In the rows, 128 means zero.
Here are made-up nodes, facts about them, and rows of numbers that follow some of those facts. Name the node behind each unnamed row.

Some facts about the nodes:
K871 mifu K583; K494 mifu K106; K494 mifu K468; K494 mifu K19; K211 mifu K317; K657 mifu K51
K742 mifu K885; K507 mifu K374; K404 mifu K317; K722 mifu K51; K722 mifu K53; K562 mifu K512
K562 mifu K639; K252 mifu K141; K680 mifu K583; K680 mifu K276; K928 mifu K67; K928 mifu K887
K192 mifu K27; K950 mifu K826; K623 mifu K296; K623 mifu K739; K35 mifu K27; K27 mifu K157
K220 mifu K157; K885 mifu K563; K382 mifu K236; K152 mifu K657; K283 mifu K248; K343 mifu K8
K343 mifu K606; K343 mifu K27; K563 mifu K374; K783 mifu K584; K783 mifu K106; K815 mifu K51
K929 mifu K457; K929 mifu K762; K929 mifu K27; K141 mifu K27; K761 mifu K407; K879 mifu K188
K685 mifu K950; K671 mifu K761; K279 mifu K104; K279 mifu K51; K678 mifu K220; K678 mifu K606
K244 mifu K429; K833 mifu K880; K833 mifu K732; K477 mifu K584; K477 mifu K177; K477 mifu K364
K477 mifu K27; K890 mifu K343; K890 mifu K236; K606 mifu K157; K606 mifu K27; K784 mifu K157
K166 mifu K157; K816 mifu K880; K829 mifu K104; K599 mifu K157; K599 mifu K212; K599 mifu K826
K625 mifu K950; K625 mifu K27; K887 mifu K317; K887 mifu K177; K217 mifu K992; K6 mifu K177
K150 mifu K157; K150 mifu K815; K130 mifu K35; K800 mifu K973; K800 mifu K166; K800 mifu K427
K626 mifu K167; K492 mifu K244; K749 mifu K157; K749 mifu K657; K467 mifu K651; K46 mifu K244
K46 mifu K27; K883 mifu K217; K89 mifu K27; K423 mifu K35; K423 mifu K606; K940 mifu K733
K406 mifu K18; K406 mifu K51; K383 mifu K826; K383 mifu K639; K762 mifu K279; K719 mifu K639
K739 mifu K51; K763 mifu K826; K337 mifu K229; K992 mifu K51; K2 mifu K880; K720 mifu K871
K188 mifu K157; K188 mifu K599; K181 mifu K507; K880 mifu K220; K785 mifu K920; K785 mifu K733
K51 mifu K157; K122 mifu K429; K122 mifu K829; K602 mifu K973; K602 mifu K157; K602 mifu K826
K104 mifu K220; K106 mifu K606; K948 mifu K366; K512 mifu K374; K177 mifu K157; K177 mifu K606
K286 mifu K815; K286 mifu K647; K271 mifu K106; K271 mifu K18; K568 mifu K27; K497 mifu K671
K427 mifu K157; K317 mifu K157; K801 mifu K950; K584 mifu K826; K647 mifu K192; K780 mifu K733
K236 mifu K157; K236 mifu K826; K965 mifu K104; K965 mifu K826; K728 mifu K599; K728 mifu K6
K826 mifu K157; K662 mifu K639; K405 mifu K152; K405 mifu K552; K405 mifu K427; K405 mifu K606
K95 mifu K811; K588 mifu K157; K588 mifu K606; K572 mifu K733; K444 mifu K157; K444 mifu K317
K444 mifu K89; K724 mifu K51; K724 mifu K662; K724 mifu K871; K993 mifu K27; K524 mifu K284
K366 mifu K762; K366 mifu K167; K581 mifu K950; K581 mifu K317; K338 mifu K423; K338 mifu K35
K257 mifu K427; K165 mifu K181; K165 mifu K662; K364 mifu K27; K342 mifu K6; K558 mifu K166
K871 fadrozas 50; K494 fadrozas 50; K651 fadrozas 650; K211 fadrozas 41; K657 fadrozas 905; K742 fadrozas 50
K507 fadrozas 905; K404 fadrozas 41; K722 fadrozas 41; K562 fadrozas 905; K252 fadrozas 50; K296 fadrozas 50
K680 fadrozas 905; K157 fadrozas 650; K928 fadrozas 41; K192 fadrozas 976; K950 fadrozas 650; K623 fadrozas 50
K35 fadrozas 905; K27 fadrozas 41; K220 fadrozas 50; K885 fadrozas 41; K382 fadrozas 41; K152 fadrozas 50
K283 fadrozas 905; K764 fadrozas 976; K343 fadrozas 976; K563 fadrozas 50; K783 fadrozas 41; K815 fadrozas 650
K429 fadrozas 905; K929 fadrozas 50; K141 fadrozas 50; K761 fadrozas 976; K879 fadrozas 41; K920 fadrozas 650
K685 fadrozas 50; K733 fadrozas 50; K284 fadrozas 41; K671 fadrozas 41; K279 fadrozas 41; K678 fadrozas 976
K244 fadrozas 905; K973 fadrozas 976; K833 fadrozas 50; K477 fadrozas 41; K890 fadrozas 50; K606 fadrozas 976
K784 fadrozas 905; K166 fadrozas 905; K816 fadrozas 976; K18 fadrozas 650; K19 fadrozas 976; K829 fadrozas 50
K599 fadrozas 976; K625 fadrozas 41; K887 fadrozas 650; K675 fadrozas 650; K374 fadrozas 41; K217 fadrozas 50
K6 fadrozas 905; K150 fadrozas 41; K130 fadrozas 41; K800 fadrozas 976; K626 fadrozas 50; K492 fadrozas 905
K248 fadrozas 976; K749 fadrozas 50; K467 fadrozas 41; K407 fadrozas 50; K46 fadrozas 650; K883 fadrozas 50
K89 fadrozas 50; K423 fadrozas 976; K940 fadrozas 905; K406 fadrozas 650; K383 fadrozas 905; K762 fadrozas 905
K719 fadrozas 905; K739 fadrozas 905; K763 fadrozas 905; K337 fadrozas 41; K229 fadrozas 41; K992 fadrozas 41
K583 fadrozas 41; K2 fadrozas 41; K720 fadrozas 650; K188 fadrozas 650; K181 fadrozas 976; K880 fadrozas 650
K785 fadrozas 41; K51 fadrozas 976; K580 fadrozas 41; K639 fadrozas 650; K552 fadrozas 650; K212 fadrozas 50
K468 fadrozas 50; K122 fadrozas 650; K7 fadrozas 50; K602 fadrozas 50; K732 fadrozas 50; K276 fadrozas 905
K104 fadrozas 905; K106 fadrozas 650; K948 fadrozas 41; K512 fadrozas 50; K177 fadrozas 50; K286 fadrozas 976
K271 fadrozas 50; K53 fadrozas 650; K568 fadrozas 976; K497 fadrozas 50; K427 fadrozas 976; K317 fadrozas 905
K801 fadrozas 41; K584 fadrozas 650; K811 fadrozas 50; K647 fadrozas 650; K780 fadrozas 50; K236 fadrozas 50
K965 fadrozas 50; K67 fadrozas 41; K728 fadrozas 41; K826 fadrozas 41; K662 fadrozas 50; K173 fadrozas 905
K405 fadrozas 905; K457 fadrozas 50; K8 fadrozas 650; K95 fadrozas 905; K588 fadrozas 650; K572 fadrozas 50
K444 fadrozas 41; K724 fadrozas 50; K993 fadrozas 905; K524 fadrozas 650; K366 fadrozas 905; K581 fadrozas 650
K338 fadrozas 50; K257 fadrozas 50; K165 fadrozas 50; K364 fadrozas 976; K167 fadrozas 50; K342 fadrozas 650
K558 fadrozas 41

Named rows:
[153  86 129 173 114 147  99 140 140 114 148 127  87  67 118 105 138 118
 164  93 115  86  99 156 149 118 109 170 161  93 119]: K492
[131 156 176 113 149 133 122  99 143 101 120 133 108 117 138 139  96 147
 144  95 100 157  78 162  95 110 127 149 123 145 151]: K343
[ 99 132 152 128 117 188 114 128 144 125 150 184 111 115 125 200 121 142
 163 132  93 181 118 116 121 117 116 185 127 114 130]: K444
[134 178 137 130 135 169 104 122 155 130  93 133 106  98 138 130 106 149
 127 152 151 154 178 164 152 102  92 152 123 168 122]: K494
[130 142 124 155 111 167 122 153 119 113 136 148 173 115 138 193 162 138
 146 122  80 109 164 139 125 140 119 159 127 118  91]: K337
[133 146 128 137 118 185 130 140 124 126 145 121 224 133 152 173 152 125
 139 110 102  86 172 139 128 162 140 183 113 133  58]: K671
[145 130 145  78 140 123 112  88 112  86 181 104 167 127 116 113  96 106
 140  93 105 155  92 113 116 129 151 132 103 134 136]: K973
[145 137 122 138 103 160 122 159 111 104 158 141 176 125 128 184 156 141
 137 113  90 126 155 142 121 148 127 162 128 121 105]: K580
[ 99 132 143 119 112 183 110 125 132 119 159 174 127 111 123 195 120 127
 162 144  88 187 132 107 119 126 120 172 127 125 123]: K728
[180 171 104 128 122 139  68 127 117 105 137  96 181  97 121 100 129 129
 121 128 131 111 194 145 154 125 120 146 119 137  84]: K811
[136 127  72 127  78 129 116 196  86  51 191 125 189 145 117 133 160 126
 102 157 138 156 116 160  58 169 142 126 137 125  92]: K374
[137 131  63 116 120 118  79 145  86  64 142 108 135  99 121  94 114 143
 126 152 163 179 185 125  94 124 121 133 143 135  92]: K662
[122  91 137 144 108 164 123 163 110 119 167 122  96  86 115 114 111 100
 161  86 148  72 120 155 161 129 124 137 150 126 147]: K366
[121 136 140 115 114 178 107 136 131 124 161 173 137 120 120 187 120 118
 160 141  87 174 120 105 121 130 130 175 127 112 115]: K404
[150 174 152 105 137 143  68 123 141 115 135 120 103 102 109 110  98 127
 133 155 140 177 140 152 152 106 110 156 139 107 119]: K89
[109 147 115 115 128 167  93 124 103 113 127 127 106  94 128 147  91 134
 136 129 179 140 224 113 164 106 117 134 139 163 129]: K623
[108 134 142 126 140 159 114  73 109  85 156 125 107 108 121 139  97 120
 146  54  84 129 106 118 114 106 151 144 120 126 125]: K816

Rows to name:
No name comes twice in this set of rows, the named rows included.
[146 118  97  87  96  78 132 156  33  71 198  88 153 130 112  99 146 146
 128 148 156 152  94 101 101 133 137 131 157 152  76] -> K639
[132 133 145 102 107 120 111 107  57 117 213 108 127 103  90 124 119 112
 163 124 128 109  84  88 152 109 140 154 142 138  78] -> K880
[159 140 182  72 151 114 108 107 143  92 162 113 150 121 113 116  85 126
 135 100 107 161  60 142 107 123 144 135 114 125 150] -> K606
[135  79 130 109 106 147  96 141 116 106 203 118 116  83  95  76  96  74
 170 112 134 108  89 110 154 133 132 156 147 104 138] -> K104
[163 175 129  96 132 140  84 140 141 112 144 107 154 115 114  96 104 124
 110 163 154 146 162 162 154 125 114 150 121 154 111] -> K468
[181 105  78 181  48 128 120 130 122 106 137 153 145  96 140 129 161 114
 168 100  64  79 127 136 186  98  60 117  88 174 155] -> K940
[118 129 138 102 140 135 124  76 120  91 152 131 124 117 121 129  92 118
 154  88 100 179  88 106 101 115 144 145 115 139 134] -> K599
[126 168 122 152 117 172  82 127 107 110 152 119  92  85 111 137 104 127
 123 112 173 103 198 155 162 114 130 127 143 132 112] -> K626
[184 145 161  18 107  83 100 130  56 114 246  78 176 130  72  71 104 114
 145 170 136 143  47  93 153 139 145 140 117 140 106] -> K157
[191 152 178  68 109 126  80 175 129 113 203 136 164 139  87 140 129 126
 123 165 101 175  69 150 121 157 139 155 147  70 135] -> K27
[136 151 168 117 111 161 118 150 145 124 150 165 124 117 127 185 139 147
 137 137  92 167 113 158 124 129 117 172 139 104 134] -> K130

The same nodes again, as new rows of numbers:
Known rows:
[133 121  84 102 105 103  82 111  84 169 131 141 136 130 113 131 117 134
 135 144 143 143 142 152 134 138 116 148  96 171 138 133 120 119 115 155
  82 110  88  92 106  87 141 116 142 185 145 136 135]: K749
[146 133  89 111 112 110  56 128  95 155  97 140 129 131 115 137 123 127
 156 165 130 157 151 153 152 135 116 156  83 161 128 132 156 116 119 144
  78 116 104  94 119 117 122 110 128 169 136 115 126]: K879
[142 134 108 118 114 111  26 132 109 159  92 143 137 141 109 139 152 111
 144 172 138 146 165 146 131 138 131 132  84 136 117 120 142 134 118 135
  95 113 127 111 114 121 109 126 119 180 143 117 130]: K337
[158 141  99  96 100 120  85 126 101 140 114 120 144 123 118 139 116 105
 155 153 144 122 140 131 123 146 104 143  88 174 125 138 130 116 137 140
 105 125 117 103 136  92 126 105 140 141 123 129 135]: K364
[146 130  93 108 108 106  83 109 102 152 134 138 147 125 112 132 117 127
 140 141 146 142 132 149 137 150 122 130  91 173 130 134 117 124 127 159
  98 134  89 100 130 102 146 114 142 174 143 141 143]: K89
[134 121  88 105 104 104  65 110  85 168 126 146 137 136 108 128 124 131
 131 149 146 142 146 154 123 135 126 137 104 164 136 125 117 125 112 152
  88 101  95  89 100  81 138 119 140 191 146 137 140]: K623
[138 125  95 110  99 127  53  76 118 161  98 138 138 131  90 136 142 138
 135 149 175 119 139 134 112 147 142 141  93 144 107  82 114 147 122 159
 112 101 130  85 131 111 111 118 112 194 179 159 158]: K563
[137 121  85 110 106 111  81 108  90 163 132 142 138 128 113 127 121 130
 136 142 145 144 136 158 136 146 120 145  94 169 137 131 117 121 118 155
  87 117  91  95 111  92 142 114 136 180 146 141 137]: K257
[140 127  78  88  98 138  75 112 101 124 117 139 134 130 132 139 139 131
 159 163 109 140 132 149 125 147 140 150  97 181 124 135 153 125 128 154
  94 115 109  75 132  71 126 128 147 191 119 120 134]: K657
[139 130  96 103 108 103  42 126  87 160  96 143 131 137 111 138 119 126
 153 170 128 157 160 149 142 118 121 151  93 163 134 132 159 114 115 143
  76 104 104  85 112 101 117 116 135 181 133 110 128]: K722
[132 134 107  89 113 133  53 134 105 154 120 160 121 130 124 160 151 111
 137 135  79 135 150 120 106 138 135 112 113 139 124 107 133 134 112 130
  72 107 136 110 115  69 102 173 119 199 143 128 138]: K680
[147 136  90  95 102 124  81 120  87 152 108 125 132 133 128 134 135 101
 149 153 142 129 147 137 115 147 102 164  96 166 133 136 127 122 122 134
  88 105 118  97 114  93 119  99 137 139 121 120 135]: K816
[139 121  84 112 106 116  81 106  87 168 126 143 133 126 112 132 124 130
 137 140 143 141 134 152 134 149 117 149  90 166 130 124 117 127 117 156
  84 114  97 104 110 100 141 113 132 178 150 140 134]: K685
[137 141 108 108 105 136  74 127 126 124  97 129 138 134 120 122 123 107
 162 146 150 152 127 149 101 134 154 125  88 177 127 143 155 129 133 144
 104 130 110  94 142  90 129  91 160 203 140 138 134]: K18
[146 138 104 128 110 120  20 122 117 137  92 137 145 144 108 135 153 109
 149 168 140 147 144 153 121 146 147 122  82 140 118 123 149 142 124 135
 107 127 129 101 127 130 107 120 124 178 136 125 140]: K229
[147 139  95 127 109 119  39 120 106 134  95 140 142 132 114 136 128 124
 160 159 133 154 133 154 136 143 135 139  79 161 124 133 159 131 129 142
  94 130 113  95 135 125 124 113 134 170 131 123 134]: K67
[142 144  92 124 106 154  83 111 125 100  99 126 141 123 131 125 117 114
 176 130 142 158  90 163 106 153 160 138  82 195 126 154 167 135 141 144
  98 148 105  83 162 112 142  79 166 183 129 146 149]: K157

Which node is each row?
No name comes twice in this set of rows, the named rows included.
[139 129  88  96 105 141  59 116 115 132 116 142 134 139 127 140 174 115
 149 165 122 131 152 144 113 158 147 132  84 148 112 116 130 143 123 146
 110 113 127 106 125  88 113 142 125 196 138 121 131] -> K173
[141 126  97 105 101 117  60  82 111 173 104 141 137 131  91 137 143 137
 130 149 171 121 151 140 116 144 133 142  97 140 111  83 108 142 113 159
 109  94 126  92 121 105 114 120 110 195 180 152 151] -> K742
[135 137 111 104 113 128  69 133 123 157  94 139 129 137 122 123 158  89
 144 149 154 153 165 143  95 141 143 128  83 142 115 120 130 134 113 133
  96 110 127 122 113  98 115 105 136 204 157 132 125] -> K524
[136 137 110 107 114 132  68 127 123 143  94 137 132 135 121 126 157 100
 149 144 152 149 152 145  93 143 148 128  85 147 115 121 133 139 119 135
  99 111 129 119 125 101 115 100 138 200 152 137 130] -> K675
[135 136  95 106 107 105  68 100 105 139 127 131 152 139 111 133 133 126
 139 149 146 134 131 157 118 142 145 125  94 170 128 138 117 136 127 157
 107 129  93  84 132 100 139 108 146 175 140 142 159] -> K457
[130 122  84 101 109 107  86 104  85 170 127 146 129 129 119 131 131 128
 138 140 142 147 143 159 138 146 115 156  97 170 132 128 112 127 112 156
  75 107  91  93 108  99 139 109 135 171 150 135 140] -> K965
[141 125  81 123 101 125  75  98  96 145 124 139 140 130 116 129 124 132
 145 136 144 144 112 161 130 156 132 141  90 174 134 132 125 136 125 154
  90 126  97  89 126 102 140 109 144 174 137 148 145] -> K212
[132 132 105  88 108 120  89 137 107 155 101 136 127 132 122 125 120 107
 153 147 145 159 160 144 112 121 128 141  95 170 130 135 148 108 113 143
  83 105 105  99 115  73 126  98 151 206 148 128 121] -> K406
[151 136  99  90  99 115  80 129  88 155 111 126 135 132 118 137 117 108
 148 156 143 126 154 131 117 132  96 147  99 167 132 134 131 112 124 138
  99 104 117 102 118  78 118 112 139 155 125 120 126] -> K286
[131 116  86 123 132 126  16 135  86 113  97 137 135 137 121 143 148 137
 133 153 144 167 196 146 131 128 111 131  57 119 120 100 124 137  98 125
 105  95 124 121 106 114 112 102 109 183 136 103 127] -> K785

Now the same nodes, written a new way:
Named rows:
[156 121 119 155 102 139 137 169 144 135 130 153 140]: K728
[156 149 149 142 121 122 162 144 102 157 130 137 138]: K581
[137 154 122  89 153 129 167 116 138 170 136 119 175]: K950
[190 153  90 106 142 128 147 109 135 119 135  62 114]: K662
[195 130 121 155 124 146 134 156 109 123 110  62 102]: K724
[162 114 136 109 143 134 141 168 141 140  90  74 134]: K152
[163 142 123 117 143 114 160 174 155 169 102 106 139]: K236
[194 169  80 116 148 101 146  98 135 105 153  77  99]: K512
[150 112 117 141 107 138 140 167 145 137 129 146 152]: K404
[173 104 140  89 155  82 164 117  99  28  60 134 109]: K780
[150 134  98  95 144 119 168 158 152 155  92  92 139]: K212
[130 145 148  81  92 130 155 174 141 154 148  95 144]: K166
[134 134 176 145 102  87 122 139 184 135 121 108 126]: K343
[132 130 151 103 109 102 137 114 198 157 120  87 166]: K606
[123 106  89 125 119 134 108 116 121  84 122 143 130]: K337
[106 130 148  62 140 113 115 127 154 130 161  93 101]: K244
[148 118 106  88 151 143 137 134 142 128  92  54 135]: K296

Name these rows:
No name comes twice in this set of rows, the named rows included.
[180 180 124 125  89 112 152 125 106  91 197  95  97] -> K562
[155 152 170 147 130 130 147 139 123 157 123 130 138] -> K588
[182 165  91 123 146  95 145 102 129  95 143  95  93] -> K742
[121 120 160 116 178 126 133 117 114 140 152 128 104] -> K122
[131 129  99  93 145 100 137 120 119 105  92  96 108] -> K7
[130 131 117  69 131 152 107 124 228 144 106 121 177] -> K27
[160 145 130 107 137 114 150 163 169 158  87 107 134] -> K177
[151 101 106  28 167  96 169  88 130  36  47 107 148] -> K733
[162 152  97 128 115  91 151  67 140  93 186  63 123] -> K181
[ 89 122  52  86 137  92 120 105 106 127  70 102 112] -> K407
[126  91 109 121 143 136 143 168 142 139 150 144 134] -> K2
[114 114 120 119 114  84 137  89 134  94 121  83 134] -> K764
[160 135  88 109 126 143 113 118 111 106  82  43 128] -> K871

